Here is a tiny trained network, its code and every weight. The questions are about switching its units off for an input and a class, where a switched-off unit gives its printed mean instead of its output.

import numpy as np


def w(rows, s, z=0):
    codes = np.array(rows[::2]) - 128.0
    scale = np.full(codes.shape[1], s)
    scale[-1] = z or s
    return codes * scale


def f(y):
    return y / 2 * (1 + np.tanh(0.7978845608 * (y + 0.044715 * y**3)))


def log_softmax(a):
    a = a - a.max(-1, keepdims=True)
    return a - np.log(np.exp(a).sum(-1, keepdims=True))


def net(x, mask):
    res = np.array(x, float).reshape(1, 3) / 4 @ E
    y = f(res @ A[0][:, :-1].T + A[0][:, -1])
    res = res + np.where(mask, y, B[0][:, -1]) @ B[0][:, :-1]
    return log_softmax(res[-1] @ U[:, :-1].T + U[:, -1])


A, B = {}, {}
E = w([
[80,99,129,90,45,85,81,35,255,38],'x0',
[29,137,25,65,152,200,167,74,153,200],'x1',
[165,44,209,107,136,40,22,139,122,188],'x2',
],0.0098)
A[0] = w([
[120,119,119,99,100,94,127,1,229,114,159],'neuron 0',
[105,57,89,68,42,44,67,63,211,125,184],'neuron 1',
[192,89,166,137,85,55,84,132,171,80,238],'neuron 2',
[186,228,79,180,94,192,216,113,88,77,252],'neuron 3',
[69,116,100,84,95,97,98,48,242,104,229],'neuron 4',
[181,130,153,129,163,111,111,214,13,163,248],'neuron 5',
[102,145,116,142,84,137,123,135,140,61,116],'neuron 6',
[44,188,30,99,145,227,211,57,160,124,184],'neuron 7',
[175,123,109,120,234,129,146,179,21,213,159],'neuron 8',
],0.0074,0.0034)
B[0] = w([
[77,132,154,136,185,154,73,15,145,150,207],'neuron 0',
[169,76,180,155,154,147,38,75,153,192,228],'neuron 1',
[207,81,177,107,131,51,48,158,113,83,210],'neuron 2',
[60,231,122,112,141,71,148,174,89,125,217],'neuron 3',
[85,133,151,169,170,205,91,23,199,184,225],'neuron 4',
[125,60,130,192,71,153,159,206,1,184,219],'neuron 5',
[102,192,109,94,162,120,110,116,161,116,149],'neuron 6',
[77,166,44,110,63,167,228,129,167,54,253],'neuron 7',
[84,132,91,186,137,206,159,115,21,212,225],'neuron 8',
],0.0093,0.015)
U = w([
[129,107,212,131,166,124,59,82,165,171,129],'0',
[88,186,71,40,87,133,192,145,150,63,122],'1',
[92,143,98,139,123,183,124,92,199,136,196],'2',
[150,188,149,163,130,23,97,206,101,95,140],'3',
[211,51,161,133,61,80,92,185,96,89,110],'4',
[95,119,116,179,105,163,149,168,44,254,141],'5',
[161,104,115,111,132,149,130,178,164,127,1],'6',
],0.0095,0.0041)

Each question gives the input, the list of numbers given to net, and the class t.
The units are the neurons (one row each of A and B). Each row of codes is followed by its name. A weight is (code - 128) times the scale printed after its matrix; where a second scale follows, it is the last column's (A, B and U).
mask holds one flag per neuron, in row order. A switched-off neuron (its flag False) gives its mean, the last column of its row in B, instead of its output. The means were averaged over made-up inputs and are rounded, as every weight is.
A unit's drop is (log p(t) with every unit on - log p(t) with that unit switched off) / (log p(t) with every unit on - log p(t) with every unit switched off).
The circuit of an input: a set's keep is (log p(t) with only the set's units on - log p(t) with every unit switched off) / (log p(t) with every unit on - log p(t) with every unit switched off). Starting from all 9 units, units are removed one at a time, each time the one whose removal leaves the highest keep (on an exact tie, the one counted first), for as long as the keep stays at least 0.8.
circuit, biggest first: the units of the circuit, biggest drop first
unit that matters most: the unit with the biggest drop
top k neurons: the k neurons with the biggest drops, biggest first
drop when u is switched off: that unit's drop, to one decimal
input [3,3,-6], class 1: circuit, biggest first => [neuron 7]
input [-1,6,2], class 2: top 2 neurons => [neuron 5; neuron 3]
input [0,5,-1], class 1: circuit, biggest first => [neuron 7; neuron 1]
input [0,-2,-1], class 3: top 4 neurons => [neuron 7; neuron 8; neuron 4; neuron 1]
input [3,4,2], class 0: circuit, biggest first => [neuron 1; neuron 8]
input [4,-6,-6], class 3: top 2 neurons => [neuron 7; neuron 3]
input [3,-6,1], class 4: top 3 neurons => [neuron 2; neuron 4; neuron 0]
input [2,2,-4], class 1: top 2 neurons => [neuron 7; neuron 1]
input [-2,-6,-6], class 3: circuit, biggest first => [neuron 8; neuron 3]
input [-3,3,-2], class 1: top 4 neurons => [neuron 7; neuron 1; neuron 5; neuron 4]
input [2,1,5], class 0: drop when neuron 2 is switched off => 0.0
input [8,7,4], class 0: drop when neuron 1 is switched off => 0.7
input [2,7,6], class 0: drop when neuron 1 is switched off => 0.1
input [7,7,4], class 0: unit that matters most => neuron 1
input [1,8,-3], class 1: drop when neuron 7 is switched off => 0.9
